Rows lie near named flat spaces through zero. A row that begins with a name and a colon came from that space; any other row is followed by the name of its block's space that it lies nearest.
vipfuv: 30  13  9  7  -11  -26  12  -17  16  -2  -22  5  -3  29  -23  -7  -9  15  20  11  10
vamodmufe: 10  5  12  16  -20  13  -17  -18  21  2  5  -8  1  52  25  7  -10  -6  15  19  -23
vamodmufe: -2  2  15  -22  -3  -30  -21  4  25  -8  -18  1  1  27  4  -10  11  20  5  -14  -12
zivrorem: -41  -1  -10  -15  -7  7  17  4  15  -15  -11  -12  13  -24  -20  -15  1  -10  1  2  6
zivrorem: -10  -13  -12  11  -11  2  -20  19  8  6  15  18  -2  21  10  7  -28  -33  10  14  -1
vipfuv: 33  -23  11  24  10  7  -13  -16  -5  12  17  -1  -19  19  16  28  -4  14  -16  6  -10
vipfuv: -54  -4  -5  -10  -2  24  16  26  -11  -2  4  -14  24  -38  -5  -5  2  -34  -9  -7  16
fizoddemab: 5  -10  11  -6  -22  15  -10  -9  28  -17  -1  -7  -2  9  1  15  1  3  -4  2  -5
vamodmufe: 11  -4  -29  -9  -23  -4  25  -17  20  -13  -15  -2  5  1  -43  7  18  8  -19  -7  44
vipfuv: 24  6  7  -12  13  -1  -2  -24  0  -11  -4  -1  -17  5  23  6  26  29  -16  -11  -24
bavnaboz: 53  -18  -7  12  28  -25  -5  -9  -29  21  9  13  -10  -1  0  -12  17  41  -2  10  10
fizoddemab: -14  -41  -2  0  18  -9  4  -3  32  -7  -8  1  -13  16  4  4  -1  -17  -19  13  -13
vamodmufe: -4  -18  21  -12  -18  19  -10  5  26  -16  0  -6  3  17  20  26  9  -20  -19  -9  -4
fizoddemab: 6  0  -9  -16  11  -27  20  -11  1  -8  -22  4  -4  -3  -18  -16  16  25  -6  -3  12
vamodmufe: 3  14  37  19  -10  3  -7  -17  16  6  -8  -19  -4  50  17  25  -13  -1  2  -6  -24
bavnaboz: 37  -15  12  4  21  1  -14  -8  -29  14  16  -7  -4  -16  14  2  25  44  -12  -4  -4
bavnaboz: 24  17  -4  21  -19  -12  -20  -13  30  6  -2  5  -2  42  -10  -6  -19  -3  31  14  -13
zivrorem: -34  -15  -20  0  -1  8  -8  -1  -17  9  13  -9  5  23  22  6  1  8  -18  5  3
bavnaboz: -7  0  -1  27  5  -28  -10  28  -28  42  6  -1  24  16  -23  -14  -19  -2  21  1  33
zivrorem: -1  -4  32  -15  11  -7  -15  -6  6  -8  -6  -19  -10  -17  -1  12  15  47  -16  -29  -20
zivrorem: 1  32  -12  31  16  -19  -4  -4  -19  37  3  -4  8  39  4  -14  -6  -7  18  -2  -8
zivrorem: -4  15  15  3  0  11  -26  9  -8  18  10  -20  28  17  29  -16  22  -1  14  -7  -17
vipfuv: 54  -21  20  34  16  -11  18  -38  -2  12  -4  -1  -28  42  4  31  -6  19  -19  16  -2
vamodmufe: -16  -17  -44  -17  -17  22  -43  24  10  -3  31  15  12  9  32  -1  20  -28  -11  -3  -1
vipfuv: 11  -4  -20  0  14  -15  -13  -3  -9  5  8  22  -15  19  23  -8  -3  4  3  13  -14
bavnaboz: 2  -12  20  0  -8  19  -12  -1  20  -5  4  -18  10  -5  4  2  10  1  1  1  -11
fizoddemab: -4  -16  -5  11  3  11  -45  29  1  19  30  6  4  14  28  16  0  -30  -8  -13  -12
vipfuv: -14  4  -3  10  -9  -2  31  -2  3  0  -13  -1  3  9  -22  10  -19  -23  -3  5  24
vamodmufe: 8  -10  8  10  19  -9  -19  29  -3  19  11  7  6  -8  5  -5  2  -25  5  -9  -4
fizoddemab: 7  -13  -15  1  6  -11  2  -11  8  -3  -3  8  -3  -1  -7  -29  -6  13  19  32  -6
vamodmufe: 34  -11  29  55  20  11  -13  13  -22  42  26  -1  3  14  19  10  -25  -35  19  21  -11
zivrorem: 25  11  20  23  -10  -1  -36  15  5  22  14  4  14  32  17  -9  -14  -18  38  11  -16
bavnaboz: -14  -2  -3  -3  11  -13  22  8  -26  6  -7  5  0  -7  -7  2  -5  1  -11  -5  22
zivrorem: 15  0  16  17  23  -21  -7  21  -3  21  -1  9  2  2  -1  -11  -8  -23  17  -1  -7
fizoddemab: 4  7  -4  -18  3  -1  21  -20  -9  -14  -12  -6  -7  -11  -3  6  24  30  -23  -14  7
vipfuv: -8  -8  -30  0  14  -10  4  4  -7  3  4  19  -7  -2  3  -17  -7  -11  4  18  0
zivrorem: -35  -16  -32  22  16  -6  -2  3  -19  16  18  9  -27  5  -6  28  -38  -4  -24  -3  2
bavnaboz: 24  -4  -6  -11  -5  8  -21  -18  35  -18  2  3  -8  10  17  -11  19  7  7  11  -32
vipfuv: 13  15  -7  -5  -28  -23  9  -7  3  -5  -18  19  8  48  -2  -19  -16  4  31  29  20
fizoddemab: 13  -9  21  -19  29  18  30  -26  -53  -12  2  -20  -16  -71  6  9  32  73  -36  -13  0
zivrorem: -4  -16  10  4  -1  6  -37  24  7  5  20  9  -8  1  18  18  -16  -17  -1  -8  -16
fizoddemab: 26  -2  6  5  10  -26  -14  14  -1  10  -1  24  -4  18  9  -12  -9  -9  20  9  -4
vipfuv: -22  -17  26  27  6  -7  12  -18  18  10  -13  -22  -8  51  2  21  -26  -5  -10  12  -13
vipfuv: -18  -13  -9  2  26  0  26  -32  14  -10  -13  -13  -21  2  2  3  7  7  -26  7  -23
bavnaboz: -4  24  -20  -25  -11  -14  -30  19  -8  0  6  13  2  12  12  11  22  7  -14  -45  8
vamodmufe: -13  -2  9  1  -17  4  -20  32  -1  6  9  13  15  20  21  -1  -19  -38  19  8  4
zivrorem: -16  22  -1  0  10  -15  19  -18  9  -7  -19  -14  -13  -25  -40  -1  -7  27  -3  -20  -6
bavnaboz: -11  -11  33  -28  -6  -11  -14  -6  30  -16  -21  -20  10  32  19  -4  27  25  -8  -11  -17
bavnaboz: -38  8  8  -18  0  -4  24  7  9  -19  -20  1  -14  -5  -5  30  -8  -22  -31  -31  3
zivrorem: -57  -13  -4  -32  -3  -2  -9  13  32  -26  -10  -8  -7  -20  -11  8  -1  1  -21  -25  -11
vipfuv: 9  -17  23  7  -28  17  -9  -39  31  -12  -4  -29  -1  39  3  15  -2  40  0  20  -13
fizoddemab: -20  9  -18  11  -2  -21  -7  0  10  13  -6  -3  11  22  -18  -28  -17  3  28  16  -1
fizoddemab: -21  10  -27  13  -25  19  -17  31  12  12  18  4  26  -1  -13  -6  -13  -57  19  0  17
bavnaboz: 5  -5  -16  -7  19  -13  26  -15  -15  -7  -10  16  -15  -3  6  -14  0  9  -4  20  0
vamodmufe: -13  -7  19  -13  -13  25  13  -9  3  -23  -3  -7  -5  -7  18  16  -5  -1  -10  8  -8
fizoddemab: 3  1  -29  -6  12  -9  3  -1  -5  2  1  16  -6  14  14  -2  15  -15  -14  -4  1
fizoddemab: 12  4  25  -5  0  -35  4  -4  18  -4  -27  4  -6  30  -10  -1  -6  13  7  -5  0
vamodmufe: -4  -1  -6  -9  6  -17  0  26  -8  2  -3  19  10  -22  -10  -32  -9  -11  26  14  10
bavnaboz: 25  -14  -9  6  5  -9  -11  -2  -4  11  6  4  10  6  0  -27  11  15  18  23  5
vamodmufe: 18  -14  -17  13  7  1  13  -4  -34  14  13  6  -4  -14  -11  8  0  16  -13  7  29
1  -32  -48  -7  21  4  -22  -3  -8  4  25  8  -4  -18  13  -25  24  19  -9  18  -9
fizoddemab
24  3  1  10  15  -9  1  7  -11  12  3  14  -5  4  8  2  3  -16  0  -3  0
zivrorem
-17  -22  29  9  22  -6  -5  4  13  12  -6  -28  14  -10  -8  -19  5  10  7  6  -17
vipfuv
3  -16  -8  6  -7  19  23  -9  -14  -2  5  -1  2  0  3  11  0  -8  -13  18  22
vipfuv
2  -22  -4  3  31  19  3  37  -51  18  29  4  12  -86  -5  -11  12  -10  -7  -4  20
fizoddemab
4  -25  10  26  25  -22  7  8  4  20  -4  -1  -4  1  -22  -4  -18  -10  4  11  4
bavnaboz
-19  -5  8  -8  4  6  2  1  -15  1  0  -3  5  22  37  1  5  -5  -9  6  -8
vipfuv
-3  -8  -9  5  1  32  5  -2  13  -6  12  -8  1  -23  1  12  12  -30  -17  -4  -6
vamodmufe
-26  -37  10  7  1  24  -13  -13  35  -10  8  -17  -16  30  28  37  -5  -18  -34  1  -32
fizoddemab
12  6  23  2  -16  28  -3  -3  -7  -3  10  -14  -1  -6  8  41  9  2  -24  -27  6
vipfuv
19  -14  16  -7  -18  -8  1  10  29  -16  -13  17  3  3  -13  -12  -14  -17  25  24  9
zivrorem
-23  -9  -2  0  -6  13  4  -17  7  -7  0  -10  -6  24  17  13  -6  1  -14  9  -12
vipfuv
19  15  -1  -24  -34  30  11  -31  15  -35  -6  -5  -10  6  12  32  25  14  -27  -16  2
fizoddemab
-27  25  -33  -6  10  -8  -22  12  -11  8  11  8  3  -7  10  -26  -1  -1  16  -7  -20
vamodmufe
25  0  29  -7  24  -4  15  -12  -14  1  -11  -10  -2  -4  18  1  31  18  -15  -11  -8
vipfuv
-18  13  -5  2  -11  -17  -10  14  38  -8  -11  12  -6  5  -26  -5  -31  -28  22  -4  -10
zivrorem
-18  5  7  22  8  -4  -10  5  -4  18  6  -4  0  24  12  1  -25  -15  13  7  -17
fizoddemab
-23  8  -17  4  -13  -14  -13  13  -3  6  3  22  -3  47  18  1  -33  -23  15  12  -1
vipfuv
-1  28  6  0  -26  17  -13  -7  -6  -1  7  -14  9  5  1  11  0  18  6  -15  0
fizoddemab
21  1  -1  -12  11  -18  4  -10  -4  -3  -11  8  0  8  11  -27  17  21  11  15  -6
vipfuv
29  -2  3  13  -2  -19  20  -30  32  -6  -22  -7  -7  3  -47  -12  -5  24  14  16  6
vipfuv
-4  -39  -3  -1  15  15  -7  -3  8  -6  13  -4  -10  -16  12  5  8  2  -19  12  -13
fizoddemab
1  -24  -8  -7  2  15  13  13  -21  -4  11  8  0  -35  -3  12  5  -7  -21  0  27
vamodmufe
6  7  9  7  -8  -2  -9  13  -2  7  3  3  9  -4  -8  -8  -13  -6  22  5  4
fizoddemab
15  6  2  -9  -28  27  7  -14  14  -23  0  0  -1  -8  0  11  3  -2  1  6  4
fizoddemab

Each name stands for a flat space through zero: a line, a plane or more. A row that begins with a name and a colon came from that space; any other row is followed by the name of the space it lies nearest, among the names in its block.
vefumnuvon: 7  0  10  16  -2  11  0  -3  1  -13  -2  1  -3  13  2  8  9  -4  4  -3  -3
rumeszug: -2  -30  13  8  9  47  23  -12  32  -1  52  1  26  -27  6  -7  12  -21  -12  26  -8
rumeszug: -30  5  29  19  -8  -2  -38  19  10  21  -42  -10  -2  56  -38  10  -35  -4  -4  9  -5
gitodibuf: 17  1  -6  19  -3  -13  -15  18  -24  7  -16  4  8  -3  -13  6  -16  -18  19  -39  2
gubezon: -23  -22  13  12  -2  27  14  5  22  8  12  -3  20  14  -12  5  -17  -1  -13  24  -2
gitodibuf: 33  -16  11  29  -13  -2  -15  -13  4  -5  19  22  -16  -11  19  7  23  -19  6  -52  13
vefumnuvon: 27  -19  5  27  -14  -2  -1  -37  -6  -11  24  25  -17  -24  24  3  27  -4  10  -35  16
divefsubo: -2  -5  0  3  0  0  5  1  5  9  5  3  6  1  -4  2  -6  0  -1  -2  4
gitodibuf: 19  27  -13  -4  -12  -27  11  -5  2  14  -11  4  0  31  -1  18  -17  25  10  -17  14
rumeszug: -9  -5  -3  -25  -6  16  10  -10  29  -10  27  -9  -5  -11  27  -7  12  14  -27  27  -6
gubezon: -16  -11  -4  -7  -8  -2  -9  -29  -4  15  10  -3  7  -34  -4  -16  -17  9  -1  22  1
divefsubo: 2  -3  -10  11  31  11  33  44  -29  -10  -14  1  27  5  -23  6  0  -23  20  -7  -6
vefumnuvon: 3  15  3  10  -16  -3  -11  29  4  -16  -31  -9  -10  54  3  24  -13  9  -6  -18  -4
gitodibuf: 19  -16  13  34  -12  15  -19  -10  -2  -7  10  7  3  -11  3  5  2  -23  10  -27  -2
divefsubo: 11  16  6  0  11  11  -12  17  -2  -11  -10  -13  6  7  -8  0  6  -20  7  2  -18
divefsubo: -22  -9  -11  -8  -11  41  25  -1  12  -18  14  -28  36  -6  5  3  -31  19  -16  53  -20
rumeszug: -8  -10  1  -1  -3  -4  -1  4  6  10  4  4  -2  0  0  -1  -5  1  -8  -5  7
divefsubo: 26  21  25  10  -1  -26  -58  -5  2  11  -18  8  -35  11  -5  -4  23  -27  11  -40  0
vefumnuvon: 13  -11  -25  4  -23  5  7  24  -5  -12  6  -8  16  -8  19  14  -27  5  -8  -31  -1
gubezon: -5  -34  5  39  -10  14  11  0  -2  20  12  13  30  -3  -20  11  -33  -11  9  -16  12
gubezon: -24  -24  3  12  0  12  5  -20  -19  -7  0  3  4  -23  -5  -10  -3  4  3  22  0
vefumnuvon: 2  7  7  -19  9  -15  -42  20  13  31  0  -7  -3  -17  -13  -18  -5  -29  -7  -13  -8
vefumnuvon: -15  4  15  -3  25  31  1  9  8  2  1  -18  26  -1  -28  -11  -3  -24  4  46  -24
rumeszug: 11  0  -10  3  3  -8  11  6  -13  0  0  6  4  -5  0  4  0  -1  9  -17  6
divefsubo: -3  2  18  14  -4  -5  -35  3  -1  7  -18  -1  -11  12  -13  -1  -3  -15  3  -11  -4
rumeszug: 8  20  -24  -23  -6  -12  17  16  -4  -16  -10  -10  -5  14  19  10  -3  24  -7  -4  -1
gitodibuf: -4  -9  15  18  -9  8  -15  -14  -1  -12  -4  3  -13  5  5  1  9  -2  -1  0  -1
vefumnuvon: -26  5  -9  -18  21  23  39  8  -2  -8  -1  -17  27  4  -14  -3  -9  12  -2  57  -13
gubezon: 25  11  5  7  -15  -39  -19  28  21  27  -11  20  -26  48  5  23  -2  -2  -7  -71  26
vefumnuvon: 5  -2  8  15  8  34  25  -3  2  -30  7  -4  12  12  4  9  15  -4  5  21  -11
gubezon: 0  -14  0  20  0  20  30  7  3  -9  9  5  17  15  -1  15  -5  2  2  0  4
gubezon: -21  -5  14  -1  20  43  -1  11  6  -11  3  -24  28  -10  -20  -13  -3  -24  -2  51  -31
gitodibuf: -9  -19  -19  12  -4  11  26  26  -15  3  -1  -4  35  -4  -12  10  -37  1  4  -6  2
rumeszug: -7  -27  15  36  -6  21  8  -46  -12  -10  13  14  4  -19  -3  -2  8  0  14  16  5
rumeszug: -21  -29  11  11  -8  29  16  1  29  6  23  1  15  9  1  6  -13  2  -21  18  2
rumeszug: 3  10  -15  -28  -1  -17  0  15  7  3  1  -4  -11  -2  15  -3  3  9  -14  -9  2
gitodibuf: -15  -22  6  -20  2  19  34  -23  39  -13  46  12  -20  -9  39  -7  41  20  -34  28  11
gitodibuf: 11  -19  -6  20  -1  -1  -4  20  -19  1  1  9  9  -17  -3  3  -7  -22  9  -40  5
divefsubo: -17  -23  -8  13  -16  2  12  -12  -12  0  1  5  7  -8  1  4  -21  19  -2  4  10
divefsubo: 32  8  12  28  -8  -7  -35  -2  -10  4  -10  5  -2  2  -9  7  -1  -27  22  -42  -2
divefsubo: -31  -14  -8  -6  -23  27  8  -18  5  -19  4  -22  13  -8  13  -1  -27  31  -19  48  -13
gubezon: 11  9  -1  2  -7  -42  -11  7  -16  -12  -27  24  -54  28  22  10  33  14  -1  -50  23
gitodibuf: -23  -22  -29  -2  -2  11  50  31  -11  4  3  -5  39  1  -9  12  -42  19  -6  10  6
gubezon: -23  -13  -6  -4  1  7  10  -33  -26  -20  0  -1  -5  -35  8  -17  10  17  3  37  -3
vefumnuvon: 13  5  -13  -12  -5  -15  22  -3  1  -18  7  12  -24  7  32  8  27  22  -8  -18  14
-24  7  22  -15  12  -3  -38  15  7  -2  -22  -10  -27  11  -7  -16  18  -14  -15  17  -14
gubezon
-4  0  7  1  18  6  6  25  10  16  0  -1  15  13  -21  1  -5  -19  1  2  -3
divefsubo
18  47  -17  -12  4  -23  -5  37  -23  -12  -48  -18  0  41  -11  16  -14  7  16  -15  -11
rumeszug
-1  12  -2  -15  26  48  3  -1  -5  -15  13  -38  49  -44  -20  -22  -8  -29  13  63  -45
gubezon
-3  2  5  4  -6  -21  -10  -4  -8  -6  -18  12  -31  18  8  4  15  12  -1  -18  12
gitodibuf
19  -12  3  -3  11  -2  7  -33  2  1  37  21  -14  -45  19  -16  41  -12  5  -9  10
vefumnuvon
1  -7  -5  7  -4  1  12  -7  -5  -2  5  5  4  -4  3  4  -3  6  3  -3  6
gubezon
-5  7  -1  -25  1  -9  5  -12  19  6  13  2  -16  -2  15  -7  16  15  -15  13  6
divefsubo
-4  -1  -22  -7  -10  -15  24  41  2  7  -11  1  7  31  4  20  -28  19  -12  -26  14
rumeszug
-3  -12  3  11  -7  12  21  6  19  7  12  4  13  20  -1  14  -13  6  -8  0  8
gubezon
-1  23  15  -7  -2  21  -10  -30  23  -1  4  -21  12  10  -9  -3  -7  7  1  50  -20
gitodibuf
-2  4  -2  -4  10  17  14  2  -4  -19  1  -9  7  -2  3  -1  10  -1  1  22  -12
gubezon
-5  3  -42  -30  -18  -23  29  27  -8  -5  -7  -5  1  5  25  12  -25  41  -18  -15  12
vefumnuvon
32  20  6  4  0  -18  -25  37  17  24  -8  2  0  30  -10  14  -8  -27  4  -53  3
gubezon
-8  -16  6  20  1  12  21  9  -3  -15  -3  10  -2  21  1  13  7  3  -1  -3  7
gubezon
-18  -1  -3  -16  -17  7  -4  -22  8  -14  3  -12  -10  -6  19  -6  -3  26  -18  31  -6
divefsubo
13  15  8  -14  15  22  -6  -9  13  -13  16  -14  6  -17  4  -12  23  -18  1  26  -22
rumeszug
-2  -6  11  28  -9  24  -18  -4  -9  -6  -9  -14  24  -1  -19  3  -25  -15  13  10  -17
gitodibuf
4  10  -3  -8  2  -6  13  4  -1  -20  -7  4  -20  19  17  7  23  14  -5  -3  4
gubezon
-5  1  9  1  -7  15  -13  0  17  4  3  -13  11  6  -6  0  -15  -5  -7  15  -12
divefsubo
-13  4  -2  11  -13  -17  -4  21  -10  7  -34  0  -3  41  -15  17  -29  16  1  -14  9
rumeszug
7  -6  1  14  -2  -6  -12  2  -12  11  -3  6  6  -11  -11  -1  -10  -14  11  -21  3
gubezon
17  15  -24  -18  1  -14  -3  -33  -35  -10  2  -5  1  -55  10  -19  6  8  21  8  -6
gubezon

Each name stands for a flat space through zero: a line, a plane or more. A row that begins with a name and a colon came from that space; any other row is followed by the name of the space it lies nearest, among the names in its block.
tolu_mufo: 11  6  3  -21  -32  -1  -2  12  18  -17  -5  19  3  15  -7  8  3  -8  18  23  8
kisun_sipe: 1  -15  -21  -10  8  -18  7  10  -14  1  0  -33  9  5  9  -13  -8  21  1  -16  -12
lak_mifup: 7  5  -12  -18  1  18  -31  9  21  -24  8  19  1  -16  17  -7  -10  28  1  -8  -27
pufur_pesod: 11  -21  4  5  13  26  -22  5  6  -14  1  7  -24  -16  6  -9  -24  11  0  -10  4
pifop_fas: -12  2  -14  10  46  18  7  -18  -32  -21  0  -12  1  -31  19  -6  10  22  22  -18  -35
tolu_mufo: 6  -27  17  13  8  -13  2  -3  25  51  8  -5  20  1  -9  -5  -27  -32  -48  -19  35
kivat_reli: -14  3  13  -13  20  -8  -26  -3  0  7  11  4  -21  -18  17  -19  11  7  -17  -5  -3
kivat_reli: -1  -3  30  -5  -5  3  -9  -8  24  17  -4  19  -23  -1  -8  -8  -6  -32  -11  11  39
kisun_sipe: -17  16  -21  -2  24  -5  4  -10  -20  6  -6  -18  13  2  14  -24  22  26  5  -22  -15
kisun_sipe: -15  8  -6  9  -7  -9  22  -6  -17  20  -17  -33  -17  24  -9  -9  4  0  3  0  20
kivat_reli: 1  -10  23  -22  18  -34  -22  3  -2  -4  17  13  -18  -19  9  -14  13  -10  -15  7  -4
pifop_fas: 22  0  -9  -13  -20  -21  -21  9  36  -8  -4  10  -10  17  -12  -13  -29  10  -22  -4  -4
lak_mifup: -29  31  17  6  5  11  -25  -13  14  30  12  15  -10  -13  12  -2  19  -1  -33  -4  1
pufur_pesod: -7  3  -16  57  48  36  18  -36  4  27  7  -7  45  -34  2  20  -29  -1  -31  -45  -30
lak_mifup: -20  7  19  -15  -9  1  1  3  -16  7  -2  -2  -21  3  7  -4  30  -10  18  21  24
tolu_mufo: -19  9  0  23  33  -9  12  -23  -21  19  3  -17  0  -15  3  -2  9  -1  -17  -15  -14
lak_mifup: -13  -5  11  3  6  3  3  -7  10  23  7  -9  -3  -14  5  8  -13  -15  -17  -2  6
kisun_sipe: -38  32  -9  -8  -9  0  5  -11  11  38  -5  -29  -4  7  12  -6  4  8  -17  -7  1
tolu_mufo: -8  2  -14  8  19  0  -12  -2  -3  19  3  -13  10  0  11  -22  0  24  -22  -30  -5
tolu_mufo: -10  19  -20  -16  17  14  31  -36  33  2  -18  -5  33  -16  6  -1  -23  -14  21  -12  -16
kisun_sipe: 14  -22  -9  10  -23  -2  18  24  -26  -16  0  -22  -2  15  -11  26  -9  6  18  14  -3
pufur_pesod: 23  -5  -1  11  -9  -4  -34  17  8  -17  9  21  -15  7  -8  -3  -9  20  -24  -5  -11
kivat_reli: 11  -27  4  -1  -5  -10  0  15  2  14  5  -10  7  8  -4  -3  -14  -7  -13  -5  19
tolu_mufo: 27  -26  17  16  -21  21  4  14  0  -11  -6  23  -2  14  -21  15  -8  -24  16  16  39
kisun_sipe: -1  13  14  25  13  42  -32  -6  8  -2  14  44  4  -22  7  9  13  4  -15  -7  -4
lak_mifup: -15  -2  4  2  -14  17  6  12  -22  9  -3  -17  -11  9  6  5  15  5  16  10  20
pufur_pesod: 6  1  4  9  0  -22  23  -10  -16  -13  -8  -4  -12  6  -18  11  2  -17  12  16  -4
lak_mifup: -28  26  21  13  3  -6  -5  -18  11  44  9  4  -5  -6  1  5  15  -20  -39  1  11
pifop_fas: 26  -24  -19  -7  7  5  17  -2  32  -1  -3  2  53  -4  -3  2  -38  -11  2  -20  -5
pufur_pesod: 10  1  0  -4  -5  9  -27  8  10  -15  -1  17  -19  4  0  -14  -4  16  -3  -2  2
tolu_mufo: -2  -5  2  31  -5  38  12  2  -23  0  -9  -5  -7  7  -7  14  4  1  18  3  20
pufur_pesod: -2  40  9  7  -9  -24  20  -29  22  18  -7  34  36  17  -23  8  28  -39  -12  11  9
kivat_reli: -10  1  -6  1  2  1  -6  7  -3  18  6  -12  11  2  10  -6  5  13  -14  -13  0
kisun_sipe: -16  -5  7  40  -13  31  -1  8  -24  25  -3  -26  -38  11  -6  12  -7  10  -14  -1  26
pufur_pesod: -18  27  1  -7  1  -2  19  -19  7  22  -8  8  31  7  1  -5  28  -19  7  1  13
kivat_reli: -32  15  21  1  8  32  -18  -15  9  25  -4  0  -41  -14  13  -14  2  -3  -8  0  26
kivat_reli: 2  -6  14  0  -15  10  -15  14  5  -1  12  12  -10  -5  2  15  0  -4  -7  13  6
pufur_pesod: -10  26  -9  -5  -14  -27  29  -13  -3  1  -9  -14  7  14  -11  13  10  -10  8  15  -15
pufur_pesod: -1  -2  -1  1  -9  -15  14  1  5  10  7  -11  13  -1  -4  20  -10  -11  -11  5  -10
pifop_fas: 4  27  -18  -5  15  -4  20  -42  50  12  -23  14  36  4  -12  -19  -23  -19  -6  -22  -3
kisun_sipe: -8  2  -26  -30  -28  -29  23  14  12  13  0  -41  25  16  7  10  -16  9  0  2  -18
pifop_fas: -15  2  1  3  -5  -23  23  -3  -27  8  -7  -34  -25  12  -7  4  7  -5  6  12  4
kivat_reli: -7  21  15  -11  -1  -20  3  -13  5  -1  2  21  3  -3  -3  4  25  -22  1  18  -2
kisun_sipe: -37  31  -8  -4  -9  7  7  -7  -4  23  -2  -27  -9  1  14  6  12  12  -3  2  -9
lak_mifup: 3  2  -9  17  -7  -5  9  0  0  10  0  -11  8  10  -10  10  -11  2  -14  -6  -5
pifop_fas: 15  -10  -6  -2  -15  -7  6  12  4  -19  9  -1  10  -5  -4  28  -16  -1  3  11  -24
pifop_fas: -16  17  22  3  -18  -26  32  -11  -28  -7  -6  -10  -35  6  -17  30  24  -33  21  45  2
pifop_fas: 6  -11  13  -3  -32  0  -37  39  -5  -1  18  7  -25  12  3  7  7  18  -19  13  10
tolu_mufo: 5  -11  -1  -17  -3  0  -10  11  2  -20  4  -3  -15  -10  8  0  -11  10  10  6  -12
tolu_mufo: 7  -23  5  7  15  5  8  -8  20  23  1  -5  15  -10  -3  -3  -31  -21  -18  -17  18
kisun_sipe: 15  -27  41  22  17  28  -29  0  -8  -21  9  36  -52  -28  -7  5  -7  -19  -1  14  22
lak_mifup: 11  -9  -10  32  38  17  -2  -17  -12  -11  -6  3  -2  -12  -4  -14  -13  13  -3  -28  -10
kivat_reli: -14  -8  1  -4  21  -4  1  -6  -12  14  -3  -24  -16  -8  11  -20  -2  6  -3  -12  7
kivat_reli: -27  32  14  -3  8  7  10  -28  -2  3  -10  6  -23  -10  3  -1  21  -16  15  16  4
tolu_mufo: -12  15  1  -2  -22  -9  -4  8  7  26  3  -5  6  18  -1  1  13  1  -20  3  11
pifop_fas: 3  -16  -14  9  -10  12  18  18  -10  -4  19  -17  40  -15  8  45  -12  5  5  2  -32
lak_mifup: 1  9  -2  31  26  16  -7  -15  -11  7  -2  16  12  -1  -4  -13  15  8  -12  -22  3
pufur_pesod: -14  35  -11  -1  3  10  6  -23  15  7  -13  9  12  4  1  -9  10  3  4  -7  -5
pifop_fas: -8  6  -5  0  1  -14  28  -17  4  19  -14  -19  8  12  -9  -5  -7  -16  1  -3  12
lak_mifup: 16  4  -7  7  14  -15  0  -11  1  -17  -6  13  4  3  -11  -10  -2  2  -2  -8  -13
3  14  -18  29  10  -4  -6  0  -21  -1  4  0  15  10  -4  -2  17  28  -17  -19  -23
pufur_pesod
9  -47  15  4  11  28  -21  21  -23  -33  8  -17  -69  -30  10  7  -36  15  16  9  -2
kivat_reli
-22  15  17  -5  -1  3  -5  -5  -8  12  0  1  -22  -2  7  -4  24  -7  2  12  15
lak_mifup
17  -56  11  22  22  19  -32  32  -46  -26  16  -15  -52  -20  9  -4  -17  31  -1  -9  0
tolu_mufo
30  -14  -20  -7  4  -16  6  2  1  -40  -9  0  -1  3  -10  -5  -24  12  18  -3  -24
lak_mifup
17  -10  -16  -7  24  -3  -8  -6  7  -26  -5  3  -2  -11  3  -20  -21  18  6  -18  -22
pifop_fas
-3  7  18  -6  -9  -3  -9  -6  21  26  -12  17  -8  21  -10  -26  10  -20  -11  1  49
pifop_fas
-33  37  -12  -24  -16  -2  4  -6  21  20  5  -14  17  -5  20  11  8  8  -7  4  -25
kisun_sipe
-3  20  -9  3  -13  9  -2  4  -8  -7  -7  7  5  17  -2  -2  22  15  13  3  0
tolu_mufo
41  -33  -31  -19  0  10  -11  20  36  -35  10  7  40  -16  8  6  -55  22  3  -21  -39
lak_mifup
25  -13  -20  -9  -26  -12  14  22  -3  -19  -5  -4  29  26  -11  8  -3  7  19  6  -3
lak_mifup
-3  18  -13  -27  -44  -32  -14  28  13  5  10  -8  7  25  4  7  10  20  -17  13  -17
pufur_pesod
7  -24  -12  -2  23  -12  5  9  -39  -23  -1  -23  -9  -5  8  -14  4  22  21  -8  -15
kisun_sipe
-4  -10  11  -3  9  -10  3  -2  -16  7  -11  -10  -25  9  -3  -23  9  -7  7  1  30
pifop_fas
-15  36  -8  -6  -33  6  3  6  -7  -6  -7  4  -1  23  -1  10  32  13  19  20  -3
tolu_mufo
4  -5  4  -17  -24  -38  3  25  -28  -8  3  -9  -8  25  -5  -1  31  2  11  23  8
pufur_pesod
-3  8  -9  -23  -28  -29  -5  26  -21  -11  0  -15  -13  27  3  -7  26  23  11  16  -5
pufur_pesod
13  -17  13  2  -4  -28  19  3  -27  -21  -5  -6  -26  8  -18  8  5  -19  20  25  7
pufur_pesod
19  -19  12  2  1  14  4  7  -26  -55  -2  14  -34  -15  -7  19  0  -5  44  29  -10
tolu_mufo
-26  12  12  -20  -29  19  -15  20  8  23  13  1  4  1  21  11  23  2  -2  15  17
lak_mifup
1  -12  7  -39  -22  8  -44  39  5  -5  6  10  -18  12  21  -30  17  26  7  5  27
pufur_pesod
16  -10  30  10  -45  39  -29  26  28  -8  13  40  -21  -1  -11  37  -16  -18  -9  30  24
kivat_reli
16  -12  -14  -11  -26  27  -25  32  11  -12  -4  7  2  21  6  -14  -8  31  10  -7  16
tolu_mufo
43  -27  -21  4  20  -2  1  1  20  -22  3  20  52  -7  -7  -6  -29  3  -2  -27  -20
lak_mifup
22  -1  -17  5  41  2  3  -24  5  -24  -12  23  28  -9  -3  -28  -3  5  14  -27  -15
tolu_mufo
5  -18  4  -7  9  0  7  0  1  -2  0  -4  3  -10  2  -1  -11  -12  8  0  6
lak_mifup
-9  8  6  0  0  -17  27  -14  -26  -5  -21  -17  -30  16  -13  -7  16  -14  27  18  17
kisun_sipe
